Each row is followed by its group, which names the range that a hidden value of the row falls in. A new part has a new value, new ranges and new names.
[ 414 -394 -239 -209  461  -80 -436  -99 -408  208 -223  -10  -78   14
 -100  -76 -213  239   86 -166  115  168   26  204   89 -594   69 -268
 -646  361  -29 -191  -12  192 -276  -50  -15  144]
[10]
[-470  427  272  439 -164   52   31   -4  648 -364 -281 -419  104 -104
 -408  161  102  136 -234  120   48 -498  365   96   77   92 -412 -354
  794 -550  245  123 -144 -582   71 -131 -227  189]
[4]
[-165   97   13  148   49 -143   35   91  118 -397  -78  -59   99   45
 -116 -135 -152  117  -61  -89   -3  -48  314  219 -279 -215   55 -346
   95 -226  107    7 -146 -255   60 -101 -293 -203]
[22]
[-355  513  229  344  -89  209   35 -160  456   68  149 -183  307 -112
 -299   99  131   -1  158   50 -231 -405   54  168 -146  492 -114  -12
  721 -875  352  323  -52 -323   28   49 -120  114]
[4]
[ 161  -55  -24 -283  434 -111 -226 -140 -559  293  366   32   20 -177
  219   53 -424 -214  303   31   22  262  -30  -94  136 -448  399   43
 -521    6   23   91   61  199  -37 -138  151   28]
[5]
[-317  384  273  122  -63  -41  117   25  -49 -263  398 -156  163 -154
  108  205 -223 -191  -49  166   16  210  519   86 -225 -139  227 -233
  240 -481  192  207 -158 -294  118 -328   -4 -277]
[20]
[ 387 -449 -261 -379  -46  -27   83   13 -188 -339 -310   53 -192  370
  -98 -158    8  284 -300 -232  148  239  359  294 -329 -362  -50 -458
 -445  372 -369 -166 -104 -123 -221 -344 -383 -199]
[22]
[ -64   -6   73  -77 -106 -103  103    0  -41 -542 -141 -229  -79 -133
  -89  204 -192 -128 -439  105  286  162  702   92 -164 -468  -80 -545
  -58  -26 -169  -12 -231 -447   52 -532 -127 -249]
[22]
[ 154  -78  -70  -66  223   66 -304 -182 -175  109  -84 -121  126 -232
 -222  112 -188  -94    9    2   37   31  192  177  -65 -273   23 -270
 -210 -156   23   46 -119 -156  -82 -118  148    9]
[10]
[ 357 -406 -211 -410   67  -99   33  119 -338 -189  -70   93 -211  519
  129 -219  -70  375  -98 -222   78  377  217  194 -188 -451  151 -305
 -524  490 -253 -179    3  102 -253 -236 -334 -115]
[20]
[  95   97    9 -341  106   80  -32 -272 -152  251  328  -60   58  -82
    0  186  -94 -327  207  112 -102  -61 -117 -255  109   69  124  157
 -106 -279  -50  235  120    4  -38  -82  113  259]
[20]
[-327  152   68   23 -158 -262  190  -86  433 -661 -288 -425 -111 -205
 -272  225 -141 -367 -423  214  277 -551  372 -414  233 -338 -381 -362
  236 -113 -148   -2  -74 -492  209 -244 -173  287]
[10]
[-163   84   12  136  129 -282   -8   20  -41 -248  151 -156   51  -28
   47    1 -246  -54  -20   11   97  -65  267  -25  -39 -439  118 -260
 -138  -29  183  -88  -63   52   -4  -36 -102   45]
[14]
[-129  167  -61  -58 -100  180   54  -82  173  -20  142   40  379   29
 -249 -187 -116 -259  215  -77 -370 -265  -73  110 -411  352  188  -17
  280 -658  -20  342  -88 -392  198  160   39 -168]
[5]
[-357  422  318  333 -181   -2  241 -147  233 -251  205 -333   32 -220
  -57  362   38  -67 -257  162  209 -123  588  122  -75  -10 -181 -293
  429 -495  233  116 -140 -232  -56 -437 -217  -10]
[4]
[ 365 -352 -196 -431 -324  156  214 -116 -300 -250   37   -3  -11  221
  -59   75   -5 -117 -395  -97  106  381  599  317 -588 -188   81 -470
 -405  115 -428   -6 -218 -217 -175 -469  -29 -396]
[14]
[-200  192   -2  161  280 -175  -68   22  -96   20  334   68  263  -40
   74 -236 -335  -71  381 -104 -199  -93  -76   97 -194 -134  385    4
  -46 -374  287  122  -18   82  109  188  -90 -113]
[5]
[  43  124  128  -12  464  -33 -373 -110 -196  337  108 -138  -41 -108
   27  150 -143  202  277   63   34   74  -62  -22  396 -295   57   12
  -88  -77  277   44  110  134 -188  -79  -12  352]
[21]
[ 349 -271 -147 -485  369  -12 -219  -42 -428  163  -34  123 -116  146
   63 -147 -240  127  214 -119  -25  258 -120   17   92 -344  224  -30
 -478  195 -205   48   90   20 -103 -159 -112   23]
[10]
[ 108   27  122 -170  236  -36 -107 -196 -153  165   38 -212 -247  -56
   45  285  -23  120  -13  102  233   28  106 -137  433 -303 -142  -57
 -137   93   30   -8  124  102 -249 -346 -159  403]
[4]
[ -43  396  142  -67  219  240 -204 -437  -70  428  396  -73  341 -555
 -195  349 -117 -512  348  198 -207 -113  -74  -47  -48  333  138  188
  185 -887  211  445    2 -187   57  -68  289  109]
[22]
[-205  206    0  171 -184   82  150  -22  305 -342   -2  -32  304   17
 -290 -117   -9  -57  -50  -96 -189 -194  289  318 -566  231   26 -287
  365 -621   80  195 -204 -435  119  -26 -209 -308]
[22]
[ 345 -433 -350 -335 -246   33  214  -90  -89 -267 -139   48  -18  386
 -160 -187   52   31 -272 -255   25   10  283  257 -524 -129  -15 -388
 -410  209 -383 -111 -121  -58 -186 -149 -232 -174]
[24]
[-182   44 -160   49 -240 -136  225 -176  478 -373 -125 -243  115   39
 -354  -30   25 -326 -175  -11  -24 -729   45 -236 -114   57 -263 -191
  160 -240  -81    4  -29 -201   84  167 -149  316]
[24]
[-400  544  276  272  202 -111 -123 -233  241   97  311 -332  167 -412
 -102  343 -134 -318  206  277  -15 -426   -5 -324  354    4  -61   91
  381 -606  434  207   72  -61   74   46   92  466]
[21]
[   2   -5  -90   49  116 -163   -8  -66  165  -66  -27 -104  -42  243
  -98  -93   67  233   74 -114   -9 -296  -66  -27   60 -118 -109  -91
  -48   23  156 -113   97  187 -199  124 -330  365]
[21]
[ 133 -239 -202 -159 -342  102  198  -47   88 -435 -225  -74   91  191
 -297  -77   12  -65 -395 -142   32  -34  497  317 -574  -84  -92 -525
  -80  -70 -323   -6 -254 -418  -31 -240 -141 -317]
[5]
[-316  418   97  367   62   -5 -187 -324  387   94  142 -363  353 -445
 -386  299  -41 -408  106  192  -97 -618   33 -148   75  125 -171  -64
  367 -693  408  155  -50 -135   45  239  245  437]
[20]
[-140  297  227  -93  360 -188  -81 -121 -209  166  424 -136 -100 -155
  256  228 -240 -106  275  187   79   45  -40 -331  441 -281  174  162
  -64 -153  230  130  183  178  -38 -184  -74  339]
[21]
[ -18  237  161  181  389  111 -442 -132 -134  387  155 -138  188 -232
 -103  174 -115  166  291   53  -78  107   66  238  114 -122  105  -77
   84 -388  419  127  -27    9 -166  -19  134  153]
[21]
[ -74  134    3   38  359 -117 -293  -98  -86  194  170 -108  161 -148
  -53    3 -263 -109  320   40 -107 -165 -141 -115  179 -234  170   18
  -92 -220  255   74   54   76    3  184  117  272]
[14]
[-363  463  228  298  322 -144 -124   49   49   90  402  -49  214  -57
  107  -62 -214   97  438   29 -198  -84  -78   17   58  -30  280   96
  282 -517  513  178   60   66   55  146 -139   94]
[21]
[-277  280  216  286 -320   92  226  -18  333 -424  -38 -285   74   -1
 -207  207  122  113 -379   54  123  -61  679  325 -315   39 -224 -477
  488 -429  112   82 -238 -449  -52 -400 -263 -185]
[4]
[-387  432  215  243  135  -94 -126  -23  197  -98  195 -234  226 -227
  -99  125 -211 -176  156  166  -94 -232  119 -116   98  -82   73  -82
  367 -529  337  188  -44 -247  155   50   62  146]
[20]
[  13   50   68 -399 -253   14  362 -146   72 -267  123 -147 -205  190
   28  208   82 -163 -231  112  114  -54  234 -272   47   29 -134  -71
   69  -66 -296  141   79 -215  -48 -425 -275  159]
[21]
[ 331 -200 -179 -241  405  -59 -201 -111 -338  221   61  163  -28  138
   32 -166 -106  245  286 -206  -61  176 -134  193  -89 -217  204  -25
 -468   73   44  -38   83  272 -243  -17 -243   48]
[22]
[-162  115  -45  -80  -71  -93  212  -12  319 -372  -78  -31   45  166
 -177 -173  -24  -45    8  -71 -116 -360  -11  -89 -155  110  -59  -92
  228 -306  -78  130   15 -294  126    3 -384   46]
[22]
[ 242 -278  -88 -582 -431   75  335 -117    1 -495 -201 -217 -283  259
 -121  255  103 -167 -608   93  270  102  557 -147 -106 -216 -275 -425
 -166  263 -600   -7  -81 -427 -106 -607 -169   16]
[20]

New part:
[ 222    7   92  -32 -109   27  -26  -40  211 -330  204  -78 -105  111
  107   18   48   -2   26  161   76  171  163 -224   82 -190  205    8
   58 -345  -85   -1 -103 -155  143   80   14  -45]
<30>
[ -32  -17  170  -27  -35  120  -94  -18  -50   42 -147  232   89   33
   83   59   44  -68 -137 -286   -7   62  -27  -26  145 -113 -110  142
 -124   53   34 -208  197   75  -58 -119 -241  116]
<25>
[ 121  -99  -52  -91 -105  -45  -67   -9   78 -340  184   60   64  155
   51  -18  -15  -86   81   62   42  107  117  -24   -6    9   55 -145
  -55 -128 -203    9   65  -35  102  -38  -38    2]
<26>
[ -90  -52  -19  -36   55  -27  -44   10    5  -78  -66  173  125   -7
  -68   73  -16  -38  -52 -112    1   24   11   12   31  -63  -29   20
   -2  -35  -18  -37   96   39   29 -114 -166   59]
<20>
[  94  287  289   35 -105  -20  -82   -9  151 -180    0 -257 -174  177
   45   83  -38  -37  -84  199  -38   77   98 -241  234 -189   39  202
  116  -70  148   29 -279 -404  -33  -35  -46 -131]
<30>
[  50  110   81   14   -2  -36   60   16  204  -91   60 -110 -152   24
  -37  122  -14   21  -99  154   40   37  104 -231  132 -257   99  207
  162 -306  161   53 -206 -193   59   31    0  -60]
<45>
[ -55  292  194    7  -19  -91 -156   71    2  -90 -204  -77  -42  318
   50   67 -212  -44 -172   44 -205  -59   55   -2  208  -42 -254  189
  -97  229  173  -40  -10 -336 -165 -364  -67 -179]
<37>
[-401   62    1  145  237  -36 -154  114  -54  -16 -252   32  207 -134
 -187  211  -69   52  -81 -161    8  112 -134  169   67 -121   83  160
    0  114  -73  160   23  -46  -70 -263 -197  190]
<25>
[  64   28   71 -115 -128 -101  -23   48   -9 -298  113   26   36  172
  -31  -40  -78 -140   69  124  -28  -31  120 -104   70   78  -58 -152
  -15   -3 -150  -96   -8 -150   44  -53 -114  -69]
<20>
[  33   57  171  -31  -68    9 -121   66  -40 -298   57  -35   50   89
    8   15  -20  -79   79   44    8  110   47 -107  123  -11  113 -120
  -59  -24 -271 -117   22 -111   27  -51 -134   35]
<25>
[ -50    5  -43    8   -9  -61   62   18  179  -43   53   -1  -56   27
  -46  121  -29  -12 -113   51   68   25   68  -70   64 -191   -4  221
   94 -207  161  137 -121 -110   34  -31  -20   19]
<19>
[ 231    1  245  -78 -254  125    9  115  111 -331  286 -114 -171  182
  237    3   43  -69   77  170  117  193   91 -310  158 -163  210  -89
 -123 -297 -274 -184  -40  -78   94  101   44   -3]
<33>
[ 103   22  117 -140 -323 -157   76  154   30 -537  359  -97  -43  276
   17 -143 -126 -203  187  354   53  -43  228 -177   73  164  -20 -261
  -64  -70 -359  -69 -126 -324  100   37  -41  -87]
<25>
[-307 -297 -165  218  112  184  123   16  374   85   30  205   44 -297
   99  246  180  209 -227 -253  368  344  -61   93  -57 -544  288  523
   10 -511  121  365  -22  150  157   26  -23  397]
<26>
[  15  -21  -99  -64   44  -86  -47  -20   53  -78   18   44   50   49
 -103  108  -33  -67  -25   -6  -13   14   32  -16   28  -55  -14   11
   76  -88   47   55    7   18   18  -73  -60   -3]
<19>
[  57  -33   73  -51  -83   45   25   92   93 -142  119   12  -71   90
   93   75   -7  -32  -26   43   70   95   42 -155   98 -164   79   29
  -67 -221  -83  -74   15    6   53  -16    2   21]
<37>
[ -88   60   67   51  117   94  -66  -42   76  269 -196   29  -29  -90
  -34  270   72    6 -223 -223   25   97 -124  -65  157 -314    1  359
   86  -88  315   37  -24   98  -88  -69 -110  112]
<45>
[ -22 -107 -169  -78   -3 -101   16   22   65  -96  117   56   58   31
 -110  102  -28  -97   11   14   59   17   29   10  -14  -31   -3  -20
   54 -131  -22  110    0   64   46  -26  -29   57]
<19>
[-122  -25  -84   35   21  -74   21  124  150 -191   79  -19   -4   72
  -10  106 -100   32  -47   95   66   81   60   16   21 -150   67  109
  -31 -189  -60  167  -42 -111   51 -139   40   35]
<35>
[-127  -58  -48 -114   85  -39  -14  125 -136   66  -67  142  115  -28
 -145  151  -49 -117   -2 -117  -24  -49 -120  -21   48    3  -56 -108
  -26   38  -71 -134  139  232  -44 -115 -131   65]
<33>
[  60   56  -24 -170   10 -116 -118   25 -148  -30  -44   34   75  159
 -131   89 -101 -193   24  -28 -141  -97  -26  -31   90  121 -169 -169
   -5  158  -14 -135  106   84  -89 -147 -104  -78]
<35>
[ 120  -73   -1  -23  -22   44  139  -44  274  -41   99  127 -134  -13
   71   77   59   60 -162    9   99   53  149 -220   66 -330   67  254
   95 -470  207  -25  -41  -16  137   75   -6   -4]
<45>
[-155 -213 -257  -17   69  -52   27   20   91   -5   78  136  131  -97
 -123  166   28  -46  -22 -113  147   93  -50  111  -71 -107   58   66
   45 -164  -14  215   38  185   61  -29  -50  194]
<30>
[-306   48  -61  -55  204 -118 -103   20 -203  243 -344  218  245  -75
 -297  189  -85 -130 -125 -278 -134 -152 -162  143   62   59 -271   63
   68  324  193  -39  126  138 -156 -258 -303   67]
<20>
[ -47  -52 -130  -97   14 -100  -24   15  -14   28   -8  103   77   73
 -111  116  -63 -129  -54  -79  -24  -53  -16   46   30    7 -150   24
   11   27   81   34   71   91  -45 -118  -78   28]
<45>
[  30   13   -2  -70  -18  -69  -38  -22   49 -120   11   62   37   86
  -54   57  -31  -81  -35    8  -25   -1   63  -61   57  -44  -54   10
   53  -50   47  -12   -4  -60   22  -69 -104  -35]
<26>
[-191 -188 -129  -79   -6  -14   53  181  -63    4   94  117  111  -49
  -85  153  -17 -120   42  -90  127   49 -128   39   -9  -23   25  -87
  -90  -55 -191   17  104  260    3  -50  -58  194]
<33>
[ 213 -252  -77 -312 -101   47 -217  -95 -313  -50   35  351  288  130
   -2   -9   80 -327  153 -352  -69   15  -97   66   -5  279 -176 -461
 -194  249 -289 -360  467  505  -38  -49 -252  107]
<20>
[-425  171 -269   29  353 -403   35   53   37   64 -357  163  181   -3
 -453  142 -315   45 -228   43 -231 -333   76  204  -37   22 -348  235
  246  156  419  238  -72 -271  -69 -426 -168 -174]
<30>
[-354  164 -127 -102  218 -300 -290   95 -403   47 -312  -30  360   59
 -471  193 -223 -270   98 -103 -246 -177 -231  280   39  370 -270 -276
   60  668  -87   77   69   45 -249 -376 -275    1]
<20>
[  95  343  297   10   -7  -14  -86  -49  107   48 -211 -107 -181  199
   40  111  -85   -8 -251   42 -173  -56   88 -225  282 -225 -170  344
   94    6  406 -115 -141 -333 -120 -167  -91 -207]
<45>
[  76 -150 -193 -158   17  -72  -77  -35  -40  -61   42  200  136  103
  -61   64  -33 -134    8 -130  -37  -12   12   70  -25   58 -112 -128
  -49  -14  -44  -48  218  216    8 -113  -72   26]
<45>
[ 145  123  221  -72 -201   39 -151   75   -4 -237   63  -95  -73  338
  210   11  -82 -121   -8   57  -62   99   50  -98  187  -21  -73  -26
 -205   82 -124 -133   52 -160  -77 -165   -8  -77]
<37>
[ 218 -109 -167 -314  -31 -193  -55   39 -163 -298  127  227  145  254
 -104  -86 -158 -206  154   62 -176 -177  132  -37  -41  283 -183 -491
  -90   33 -258 -292  300  168   58 -145  -71 -180]
<37>
[  -6   10    8  -52   32  -38  -76  -25   18  -86  -48   84   74   44
  -64   83  -14  -61  -40  -54  -29   29   20  -35   59  -61  -28   12
   42  -24   31  -23   34   -9   12  -91 -134   -1]
<26>
[ -16 -166 -101 -162  -44  -35    4  120  -88 -112   97  196  114   90
  -19   46  -54 -140   59  -73   18   -9  -23    7   -6   64  -61 -207
 -141  -25 -214 -142  219  227   21  -97  -70   61]
<33>
[ -63   90   33 -101    7 -143 -131   45 -137 -161  -73   29  141  133
 -156   41 -118 -160   49   14 -119  -74    7   17   75  148 -136 -161
    4  219  -96  -70   43  -84  -60 -180 -183  -56]
<20>
[  20  -79 -120 -105  -31  -85    8   17   38  -64   84   86   38   87
  -63   80  -45 -113  -21  -15   13  -20   38   -9   21  -18  -81   -9
    6  -85   19   21   52   67   13  -61  -40   17]
<45>
[-161  -99  -43  -17  -46  -17  114  180   85  -78  105   72   -4   14
    2  108  -51  -32  -44   24  124   43   -6  -38   35 -139   23   81
  -70 -179  -77   47   -1   31   41  -64  -11  104]
<33>
[ -36   88  141  -11 -159  -52   84  179  140 -263  123  -54 -122  215
  108    3 -134  -22  -59  208   29    8  135 -141  124 -120  -36  104
  -92 -143  -52  -20  -97 -289   25 -118   21  -79]
<33>

[-274   64  145  115  -61 -100  269  193   34  -44 -236 -415  140 -137
 -208  165  109  280 -212 -368  -71  310   16  249  251  169 -156  -62
  106  196 -207  108  -55 -194   77  139  -19   16]
<44>
[ -99 -102 -232 -122 -196   27 -187   -9   87 -196   29  268  -45  -93
   -5  273  178 -134  -43  234  301  103  123  -88  -89 -310 -124 -170
 -162  207  -56  -63  161   91 -613  236 -128 -125]
<55>
[-264 -326 -119   17 -350  -69   59   86  398 -287 -135  269  320 -152
 -204  -46  449  -15 -226  156  -41  174 -191   36  -25   28  -28 -174
 -273  263  263  229   46  106 -122  280 -313 -100]
<43>
[  -4  313 -188  -83 -323  119 -269  179 -137  -76  -94  111  -12 -116
   44  364   28   79 -206   39  158   79  245  -69  273 -322 -120 -132
  113  417 -376  -34  134  146 -517  -50   98  -61]
<55>
[  95  148  140  -45  -22  -23  116  170 -384  -10  -81 -281 -186 -207
  -90  382 -198  298 -110 -193  100   78  169   76  112 -193 -222  -45
  304   78 -455  -85   21   15 -410  -75  226  -84]
<41>
[ 172 -386  218  -46  163  162  246 -186   32  -53  -45   13  -19   11
 -101 -318 -134 -180 -136  -31   20 -243  -12   37 -129   23  -19   44
  145 -365  152  -22  -41  -53  163 -112   18  -64]
<42>
[   9   42  150  -33  243   99  184  -44 -329   21  -16 -344 -314  -29
   54  376 -176  141   30 -201  354   75  180  115   46 -198 -242   32
  260  -14 -467 -141   88 -215 -371  -24  240  -28]
<56>
[-145 -150  -80   92 -460   71   20  186  197 -290  -38  339  275  -81
 -162  -14  486  121 -383  193   28   43  -59   83  197 -218 -121 -226
 -109  299   85  187  104  320 -360    7 -273 -308]
<43>
[ -62  -33 -209  -14 -233  209   29  214  365 -314  -61  217   66   10
 -251   71  395  -71 -384  343   88   24  138   25  177 -199  -13 -204
 -139  199  -18 -108  141  211 -411  107 -194 -132]
<42>
[  16  -10  131  223  152    8   74  -15 -307   97   36 -343  -20   -3
 -136  170 -211  175 -122 -272  230  143  273  281  263 -203 -417 -186
  136 -133 -348  -84   80  -60 -297   33 -125 -287]
<44>
[  16 -530  -49  -78  128    4  -68 -368  167    2  -49  164  135  -66
    5 -203 -162 -407  129   17  127  -30 -105  -95 -300   85  -38  -21
 -175 -185  310   97   43 -211  139  264 -149   57]
<48>
[ -25  -88  212 -123  350   33  190 -232 -111  188 -138 -474 -112  -45
   89   17 -359 -221  174 -511  101    1   56  -12 -100  297  -17  205
  307 -165  -67  -43  -71 -600  387   70  300  287]
<41>
[  74  192  154 -130 -193   61  263  351 -131 -190 -136 -168 -165 -191
 -201  238   78  279 -321  -61  -72  -40  134   35  131 -118  -30   -9
  340  122 -304 -117  -42  138 -327 -169  247  -57]
<48>
[-150   50 -254  -46 -241  -73 -254   76   86  -55  -55   42  139 -154
  -57  285   74 -125  -38  -37  138  219  147  -73   87  -87 -130 -183
 -104  316  -54    5  120  -65 -347  307 -136  -25]
<48>
[-157 -264  141  -26   32  100   29 -358  -73  121  -18  -26  148   15
  329 -114   -3 -258  166 -409  236  -78 -169  -62  -47  143  -63  161
  193   95  164  283   38 -454  311  -39  137   81]
<55>
[  19  110  272  -82  -21   -8  307  175 -331  -44  -47 -349 -210 -166
  -53  284  -44  264 -105 -318   86   -9   97   78   62  -71 -150   60
  431   37 -319  -65  -36 -105 -253 -146  304  -71]
<41>
[ -29 -335  261  -69   90  170  258 -263  -32    4   18  -29   18   38
  177 -225   58 -222   34 -285  168 -237 -149  -29 -114  115   -3  181
  279 -120  209  146  -11 -326  264 -151  171    5]
<41>
[ -64  106  179  -59  115   46  286  104 -190  -13 -111 -429 -188 -106
  -35  324  -48  171  -45 -314  141   94   86   89   96   29 -120   80
  322  101 -348  -69   10 -277 -132  -14  290   79]
<41>
[ -18   85  173   19 -125   49  308  283  -74 -142 -179 -237  -19 -152
 -219  171  104  324 -321 -138  -77   63   35  151  219  -24  -95  -33
  247  147 -280   16  -23   53 -148 -109  135  -60]
<42>
[  60 -412  275   41    1  -23  169 -193  -34    1 -113   34  188  -85
 -105 -393 -167  -39 -157 -191 -119 -109  -90  115  -89   82 -100  -15
   87 -309  212  174 -125    7  294  -77 -112 -133]
<44>
[ -16 -270  -31  254  -29  143 -296 -386 -132  217  103  144  376  124
  204 -242 -134 -288    3 -266  285  -55   60   70  248 -120 -312 -144
   -9   -8  131  254  163 -152  101  -29 -277 -260]
<43>
[  93 -425   55   54  336   80  -21 -400   26  126  104  -68   28  111
  -41 -276 -310 -453   79 -144  246 -100  187   60 -134   -4 -193  -82
  -34 -484  208 -122   42 -264  100  172 -226 -129]
<43>
[ -89 -181 -241 -169 -195   77  -50   66  332 -310 -183  308   21 -152
 -142  176  244  -78 -168  399   80  121  -52 -102 -120 -140   56 -112
 -258  270  -13   11  109  138 -369  252  -79   79]
<55>
[-180  191 -110   -5 -266  177    3  188   88 -129 -131  -18   98  -50
   25  275  316   80 -221  -63  132  105   32   -3  320  -74  -43  -41
  113  504 -222  101  136  -72 -221  -17  106   34]
<41>
[-207  -57 -117  -46 -383   -4  107  301  484 -337 -327  165  259 -175
 -359  -41  389   98 -457  208 -262  191  -57   63  124   77  102 -159
 -198  294   79  102  -43  216  -36  187 -195   42]
<44>
[ -96   13 -125 -155 -197 -149   54  283  216 -238  -84  -62  -53 -216
 -360  235  139  -29 -196   92  -42  183  216   -8  -79  -44  -40 -189
  -72   49   -6 -225  -18   78 -427  344 -138  -56]
<42>
[ -58 -409  238  -38  304 -233  213 -258  -91   97  146 -355  -94  -65
 -126 -100 -255 -291  207 -420  179   29  162   98 -341  138 -233  -37
  100 -551  255 -173  -97 -400   26  321 -156 -155]
<43>
[ -89   -2 -141 -102 -241  100 -235  -74   59  -37 -303  218  190 -144
  150   98  -36  -36 -101   11   23  108 -102 -110  100  -34   33    8
  -46  431 -143  262   69  -26   31   14  110  205]
<56>
[  91 -385  165    5  398  -11   23 -447 -298  221   59 -231  -80  -29
  139   -5 -468 -242  294 -341  322  -24   37   22 -213   10 -255   51
  123 -331  -19   11   50 -414   64  124   54  -12]
<41>
[ -96 -318  235  -11  162  195  159 -394 -150   87  -34  -36   13   79
  348 -108  -37 -148  127 -321  318 -121 -186   20  -54   32  -93  198
  223    6   16  256   58 -395  238 -154  201   50]
<56>
[ -44  -63  -32   -8  115  -42  150  128  109 -120  -86 -260 -100  -96
 -331  207  -38   15 -149    8   77  199  227  136   14  -41 -155 -164
  -56  -98 -166 -229   29  -61 -301  296 -124  -47]
<43>
[-100 -238  224 -180   51   59  226 -210   80   28 -135 -131   56  -62
  140 -207  -25 -270   67 -388   -9 -139 -160 -100 -174  327  125  238
  269  -48  250  153 -105 -447  485  -34  246  229]
<41>
[-216   53 -133    9 -339  128   88  287  445 -321 -131  139  165    8
 -293  -28  495   -6 -481  184  -47   99  153  104  252  -77   17 -201
 -109  224   46  -57   32  186 -227  109 -244 -129]
<44>
[-301   69   38  110 -166 -102  165  207   63  -64 -194 -310  194 -157
 -161  241  203  237 -175 -313  -21  326  -20  180  263  130 -158  -94
   52  339 -169  153   13 -178  -29  186  -47    3]
<43>
[-119   19  -89 -160 -414   80  130  316  255 -357 -217  207   61 -203
 -171  179  430  152 -344  229  -84   53  -98  -63   62  -79  102  -55
    4  421  -58   86   33  207 -303   19   70   32]
<41>
[-103 -203 -248  227 -134  110 -335 -196   59   54  -48  209  390    6
   66   37   31 -135  -61    9  241  170  -24   48  276 -150 -262 -226
 -241  309  -28  273  243  -31 -129  176 -305 -130]
<42>
[ 179 -398  127  -59  216   97  128 -220   98  -27  -43   10  -18    5
 -177 -326 -250 -292 -106   17   10 -174  102   30 -184   23  -38  -31
   17 -465  188 -121  -53  -56  131   47 -103  -55]
<43>
[  -1  214   27  -78 -152  220  163  253  -64 -189 -224  -66 -120 -107
  -61  321  144  293 -316   65   62   40   53   42  250 -181  -24   11
  214  363 -459   -1   76  100 -320 -178  280   59]
<55>
[-104 -538   57  142  327  -30  -34 -498  116  165   24  -92  214   93
  -14 -337 -260 -423  138 -262  211   78   48  137 -135  137 -228  -90
 -185 -399  301   69   16 -380  312  319 -354  -80]
<44>
[  53 -206  327  -11   44   26  375   25  -93  -87   10 -181  -75  -46
 -173 -154   -1   50 -198 -210    1 -144   75  145  -43   -5 -118    4
  280 -309   47  -70  -97  -26  -20 -121   25 -205]
<43>
